Here is a tiny trained network, its code and every weight. The questions are about switching its units off for an input and a class, where a switched-off unit gives its printed mean instead of its output.

import numpy as np


def w(rows, s, z=0):
    codes = np.array(rows[::2]) - 128.0
    scale = np.full(codes.shape[1], s)
    scale[-1] = z or s
    return codes * scale


def f(y):
    return y / 2 * (1 + np.tanh(0.7978845608 * (y + 0.044715 * y**3)))


def log_softmax(a):
    a = a - a.max(-1, keepdims=True)
    return a - np.log(np.exp(a).sum(-1, keepdims=True))


def net(x, mask):
    res = np.array(x, float).reshape(1, 5) / 4 @ E
    y = f(res @ A[0][:, :-1].T + A[0][:, -1])
    res = res + np.where(mask, y, B[0][:, -1]) @ B[0][:, :-1]
    return log_softmax(res[-1] @ U[:, :-1].T + U[:, -1])


A, B = {}, {}
E = w([
[236,49,146],'x0',
[190,198,14],'x1',
[128,127,128],'x2',
[127,129,127],'x3',
[166,254,226],'x4',
],0.0096)
A[0] = w([
[64,77,214,170],'neuron 1',
[202,92,161,95],'neuron 2',
[200,124,169,128],'neuron 3',
[83,90,87,114],'neuron 4',
[129,52,84,162],'neuron 5',
[131,222,184,149],'neuron 6',
[193,174,193,152],'neuron 7',
[227,75,154,71],'neuron 8',
[170,177,209,123],'neuron 9',
[3,183,101,66],'neuron 10',
[175,173,78,136],'neuron 11',
[117,106,107,237],'neuron 12',
[235,94,145,5],'neuron 13',
[176,72,118,148],'neuron 14',
[97,66,86,138],'neuron 15',
[104,77,91,190],'neuron 16',
[94,79,211,91],'neuron 17',
[158,148,15,131],'neuron 18',
[92,98,253,99],'neuron 19',
[119,119,206,146],'neuron 20',
[42,182,105,47],'neuron 21',
[207,199,206,173],'neuron 22',
[172,207,52,121],'neuron 23',
[215,62,138,102],'neuron 24',
[53,142,93,72],'neuron 25',
[160,172,77,134],'neuron 26',
[65,99,176,91],'neuron 27',
[121,204,165,127],'neuron 28',
],0.013,0.0029)
B[0] = w([
[172,77,118,251],'neuron 1',
[80,140,163,179],'neuron 2',
[85,194,134,176],'neuron 3',
[125,154,95,188],'neuron 4',
[116,143,84,220],'neuron 5',
[112,131,80,238],'neuron 6',
[127,170,76,216],'neuron 7',
[60,172,185,199],'neuron 8',
[160,165,81,221],'neuron 9',
[83,149,194,224],'neuron 10',
[236,31,179,196],'neuron 11',
[122,130,104,167],'neuron 12',
[76,146,205,188],'neuron 13',
[94,162,135,185],'neuron 14',
[110,136,2,209],'neuron 15',
[110,122,75,201],'neuron 16',
[195,59,144,219],'neuron 17',
[162,121,154,226],'neuron 18',
[167,86,137,247],'neuron 19',
[144,79,104,195],'neuron 20',
[51,182,213,192],'neuron 21',
[102,125,29,249],'neuron 22',
[185,57,158,228],'neuron 23',
[80,178,162,204],'neuron 24',
[77,164,143,175],'neuron 25',
[202,61,150,189],'neuron 26',
[198,94,154,200],'neuron 27',
[109,159,89,207],'neuron 28',
],0.0094,0.011)
U = w([
[112,135,6,79],'0',
[214,38,182,44],'1',
[62,163,220,253],'2',
],0.017,0.0029)

Each question gives the input, the list of numbers given to net, and the class t.
The units are the neurons (one row each of A and B). Each row of codes is followed by its name. A weight is (code - 128) times the scale printed after its matrix; where a second scale follows, it is the last column's (A, B and U).
mask holds one flag per neuron, in row order. A switched-off neuron (its flag False) gives its mean, the last column of its row in B, instead of its output. The means were averaged over made-up inputs and are rounded, as every weight is.
A unit's drop is (log p(t) with every unit on - log p(t) with that unit switched off) / (log p(t) with every unit on - log p(t) with every unit switched off).
The circuit of an input: a set's keep is (log p(t) with only the set's units on - log p(t) with every unit switched off) / (log p(t) with every unit on - log p(t) with every unit switched off). Starting from the 12 units with the biggest drops (on a tie, the unit counted first), units are removed one at a time, each time the one whose removal leaves the highest keep (on an exact tie, the one counted first), for as long as the keep stays at least 0.8.
units of the circuit, in order: the units of the circuit, biggest drop first
top k neurons: the k neurons with the biggest drops, biggest first
drop of u: that unit's drop, to one decimal
input [-6,-8,7,-1,-6], class 1: units of the circuit, in order -> neuron 27
input [-7,6,-1,-8,-6], class 2: units of the circuit, in order -> neuron 21; neuron 10
input [-2,-2,-2,3,-1], class 1: top 3 neurons -> neuron 22; neuron 8; neuron 24
input [6,6,3,5,0], class 1: top 4 neurons -> neuron 11; neuron 23; neuron 26; neuron 21
input [8,-2,2,-1,6], class 2: top 2 neurons -> neuron 13; neuron 8
input [-3,8,-6,-8,5], class 1: top 2 neurons -> neuron 11; neuron 23
input [-5,-2,-4,7,5], class 0: top 2 neurons -> neuron 6; neuron 22
input [-1,-8,-6,6,-8], class 0: top 3 neurons -> neuron 15; neuron 5; neuron 16
input [-8,-8,3,-7,2], class 1: top 2 neurons -> neuron 1; neuron 17
input [8,-3,-7,1,8], class 0: drop of neuron 7 -> 0.3
input [6,1,-2,6,-5], class 2: drop of neuron 22 -> 0.2
input [6,2,-8,3,7], class 0: drop of neuron 22 -> 1.3
